Below is a small trained network, with its code and all its weights. Each question gives an input and a target symbol and asks what happens when units are switched off, that is, made to give their printed mean instead of their output.

import numpy as np


def w(rows, s, z=0):
    codes = np.array(rows[::2]) - 128.0
    scale = np.full(codes.shape[1], s)
    scale[-1] = z or s
    return codes * scale


def norm(h):
    return h / np.sqrt((h * h).mean(-1, keepdims=True) + 1e-5)


def f(y):
    return np.maximum(y, 0)


def softmax(a):
    e = np.exp(a - a.max(-1, keepdims=True))
    return e / e.sum(-1, keepdims=True)


def log_softmax(a):
    a = a - a.max(-1, keepdims=True)
    return a - np.log(np.exp(a).sum(-1, keepdims=True))


def net(x, mask):
    ids = ['αγζηθμξπσφω'.index(c) for c in x.split()]
    T = len(ids)
    res = E[ids] + P[:T]
    u = 0
    for l in range(3):
        q, k, v = (norm(res) @ M[l].T for M in (Q, K, V))
        z = softmax(np.where(np.tri(T) > 0, q @ k.T / 2**0.5, -1e9)) @ v
        res = res + np.where(mask[u], z, O[l][:, -1]) @ O[l][:, :-1]
        u += 1
        y = f(norm(res) @ A[l][:, :-1].T + A[l][:, -1])
        res = res + np.where(mask[u : u + 8], y, B[l][:, -1]) @ B[l][:, :-1]
        u += 8
    return log_softmax(norm(res)[-1] @ U[:, :-1].T + U[:, -1])


Q, K, V, O, A, B = {}, {}, {}, {}, {}, {}
E = w([
[78,170,231,130,50],'α',
[69,209,149,172,163],'γ',
[212,168,42,184,21],'ζ',
[146,153,80,117,234],'η',
[84,125,64,92,204],'θ',
[215,170,136,85,90],'μ',
[150,136,60,91,227],'ξ',
[189,160,216,94,116],'π',
[77,154,59,186,185],'σ',
[248,105,157,93,145],'φ',
[143,141,223,248,193],'ω',
],0.015)
P = w([
[113,175,179,72,115],'0',
[100,243,177,143,150],'1',
[169,151,182,79,249],'2',
[112,139,123,106,56],'3',
[90,233,152,172,122],'4',
[182,108,100,124,221],'5',
[102,108,106,117,54],'6',
[85,221,142,164,126],'7',
[182,70,41,153,143],'8',
[91,72,112,127,71],'9',
[83,220,128,158,127],'10',
],0.015)
Q[0] = w([
[135,80,156,124,137],'0.h1',
[145,4,149,76,121],'0.h1',
],0.016)
K[0] = w([
[150,192,169,113,147],'0.h1',
[106,253,131,75,110],'0.h1',
],0.015)
V[0] = w([
[182,123,111,1,102],'0.h1',
[77,212,81,135,129],'0.h1',
],0.0083)
O[0] = w([
[106,55,75,7,154,160],'0.h1',
[121,132,1,83,8,254],'0.h1',
],0.0079,0.0041)
A[0] = w([
[168,121,85,156,52,61],'0.n1',
[205,133,122,122,137,69],'0.n2',
[42,130,135,91,81,188],'0.n3',
[157,124,201,254,145,96],'0.n4',
[65,81,49,111,191,188],'0.n5',
[194,86,56,159,103,220],'0.n6',
[62,194,96,177,83,77],'0.n7',
[55,164,189,125,134,254],'0.n8',
],0.013,0.0034)
B[0] = w([
[129,72,141,124,149,176],'0.n1',
[93,59,116,162,168,157],'0.n2',
[79,84,162,175,176,197],'0.n3',
[182,170,207,252,113,156],'0.n4',
[209,153,80,123,113,255],'0.n5',
[195,114,107,79,210,209],'0.n6',
[108,203,76,121,136,213],'0.n7',
[153,125,115,190,103,193],'0.n8',
],0.013,0.0098)
Q[1] = w([
[123,82,65,47,112],'1.h1',
[100,49,156,28,9],'1.h1',
],0.012)
K[1] = w([
[217,58,141,59,107],'1.h1',
[142,119,243,2,120],'1.h1',
],0.0099)
V[1] = w([
[2,71,68,204,211],'1.h1',
[132,224,140,103,111],'1.h1',
],0.0065)
O[1] = w([
[224,100,44,233,99,239],'1.h1',
[160,33,132,184,255,252],'1.h1',
],0.0066,0.0017)
A[1] = w([
[131,135,165,191,143,41],'1.n1',
[143,86,76,41,165,97],'1.n2',
[99,178,132,90,115,36],'1.n3',
[132,213,100,95,41,54],'1.n4',
[172,62,200,49,113,73],'1.n5',
[101,105,112,147,186,126],'1.n6',
[191,137,160,129,171,4],'1.n7',
[163,69,114,152,10,254],'1.n8',
],0.013,0.0068)
B[1] = w([
[190,111,126,106,44,149],'1.n1',
[173,119,179,195,129,254],'1.n2',
[111,54,132,117,167,129],'1.n3',
[41,101,45,177,48,145],'1.n4',
[108,127,18,80,119,163],'1.n5',
[161,130,154,120,193,171],'1.n6',
[158,52,61,214,197,146],'1.n7',
[8,180,117,52,127,172],'1.n8',
],0.011,0.0092)
Q[2] = w([
[37,163,249,150,86],'2.h1',
[102,88,72,185,227],'2.h1',
],0.012)
K[2] = w([
[110,234,228,149,139],'2.h1',
[253,25,17,129,108],'2.h1',
],0.011)
V[2] = w([
[152,42,65,76,118],'2.h1',
[224,178,127,1,113],'2.h1',
],0.0051)
O[2] = w([
[54,2,180,227,25,252],'2.h1',
[121,134,107,123,67,245],'2.h1',
],0.0072,0.0041)
A[2] = w([
[188,105,205,211,203,119],'2.n1',
[119,106,182,74,90,6],'2.n2',
[95,103,55,172,147,168],'2.n3',
[60,175,74,86,29,101],'2.n4',
[173,179,105,149,137,138],'2.n5',
[227,90,95,69,203,143],'2.n6',
[202,50,74,156,190,132],'2.n7',
[29,194,168,181,7,58],'2.n8',
],0.012,0.016)
B[2] = w([
[143,114,173,95,252,181],'2.n1',
[108,141,33,249,250,128],'2.n2',
[112,63,189,113,111,228],'2.n3',
[138,198,212,158,154,146],'2.n4',
[120,95,88,72,126,191],'2.n5',
[157,196,69,182,73,235],'2.n6',
[98,84,184,128,195,250],'2.n7',
[92,15,51,169,214,142],'2.n8',
],0.015,0.016)
U = w([
[25,106,169,111,142,67],'α',
[73,201,95,202,68,157],'γ',
[167,97,185,175,58,59],'ζ',
[176,174,102,34,189,152],'η',
[156,82,221,27,254,92],'θ',
[134,130,181,51,45,208],'μ',
[207,154,95,108,98,122],'ξ',
[90,176,167,23,122,171],'π',
[28,61,24,31,202,2],'σ',
[171,71,57,71,60,118],'φ',
[176,222,238,190,80,157],'ω',
],0.0088,0.0072)

Each question gives the input, a string of symbols that net reads in full, and the target symbol t.
The units are the heads (2 rows each of Q, K, V and O) and the neurons (one row each of A and B). Each row of codes is followed by its name. A weight is (code - 128) times the scale printed after its matrix; where a second scale follows, it is the last column's (O, A, B and U).
mask holds one flag per unit, layer by layer, with each layer's heads first. A switched-off unit (its flag False) gives its mean, the last column of its rows in O or B, instead of its output. The means were averaged over made-up inputs and are rounded, as every weight is.
A unit's drop is (log p(t) with every unit on - log p(t) with that unit switched off) / (log p(t) with every unit on - log p(t) with every unit switched off).
The circuit of an input: a set's keep is (log p(t) with only the set's units on - log p(t) with every unit switched off) / (log p(t) with every unit on - log p(t) with every unit switched off). Starting from the 12 units with the biggest drops (on a tie, the unit counted first), units are removed one at a time, each time the one whose removal leaves the highest keep (on an exact tie, the one counted first), for as long as the keep stays at least 0.8.
units of the circuit, in order: the units of the circuit, biggest drop first
k most important neurons: the k neurons with the biggest drops, biggest first
k most important neurons of layer l: the k neurons of layer l with the biggest drops, biggest first
input θ ζ θ φ α, target θ: units of the circuit, in order => (0.h1)
input σ θ σ σ φ φ σ φ π σ η, target γ: 3 most important neurons => (0.n3 0.n6 2.n7)
input σ α μ φ σ, target θ: 2 most important neurons => (0.n7 2.n6)
input σ η σ μ, target μ: 4 most important neurons of layer 2 => (2.n7 2.n1 2.n6 2.n4)
input η σ μ η η θ σ γ ζ, target θ: 2 most important neurons => (2.n7 0.n5)
input ω φ σ η σ, target γ: units of the circuit, in order => (0.n7 2.n1)
input φ γ θ θ θ, target σ: 2 most important neurons of layer 0 => (0.n6 0.n5)
input ω η ξ φ φ σ ξ θ, target γ: units of the circuit, in order => (0.n6 2.n1)
input π π α σ, target σ: 2 most important neurons of layer 0 => (0.n6 0.n7)
input π θ θ α, target α: units of the circuit, in order => (2.n8 1.n8 2.n4)
input ζ θ φ ξ μ, target θ: 2 most important neurons => (0.n5 2.n1)
input θ η η θ σ θ θ η, target σ: 3 most important neurons of layer 0 => (0.n6 0.n3 0.n4)
input φ θ η σ θ, target γ: 3 most important neurons => (2.n7 0.n6 0.n7)
input φ π σ γ α, target γ: 2 most important neurons of layer 2 => (2.n7 2.n8)
input μ σ ξ θ α σ μ θ θ ω η, target ω: units of the circuit, in order => (0.h1 0.n4)
input θ θ θ θ θ, target σ: 2 most important neurons of layer 0 => (0.n3 0.n6)
input α φ ξ μ α ζ ω φ, target ω: units of the circuit, in order => (0.h1)
input θ θ η θ ξ, target φ: 3 most important neurons of layer 0 => (0.n3 0.n5 0.n6)
input θ σ σ φ φ σ ξ μ, target γ: units of the circuit, in order => (0.n6 1.n4)
input φ θ σ φ ξ ζ σ φ ω σ μ, target ω: 2 most important neurons => (0.n4 2.n7)
input φ θ θ ω θ μ π, target π: 3 most important neurons of layer 2 => (2.n4 2.n7 2.n6)
input σ η θ ξ θ ξ θ α θ ξ η, target φ: 2 most important neurons => (0.n3 2.n1)
input θ σ σ θ π θ θ η, target σ: 4 most important neurons of layer 2 => (2.n6 2.n5 2.n3 2.n1)
input σ ω γ ζ ζ θ σ θ σ σ ζ, target γ: most important neuron => (2.n7)
input φ π θ θ μ θ σ μ, target γ: 2 most important neurons of layer 0 => (0.n3 0.n7)
input θ θ σ θ ξ, target γ: 4 most important neurons => (2.n7 0.n6 1.n4 2.n1)
input γ θ θ θ φ η θ ξ σ μ, target μ: 2 most important neurons => (2.n1 0.n1)
input σ θ μ ξ θ θ ξ σ, target γ: most important neuron => (0.n6)
input μ θ θ σ θ θ η π, target η: 2 most important neurons of layer 0 => (0.n5 0.n6)
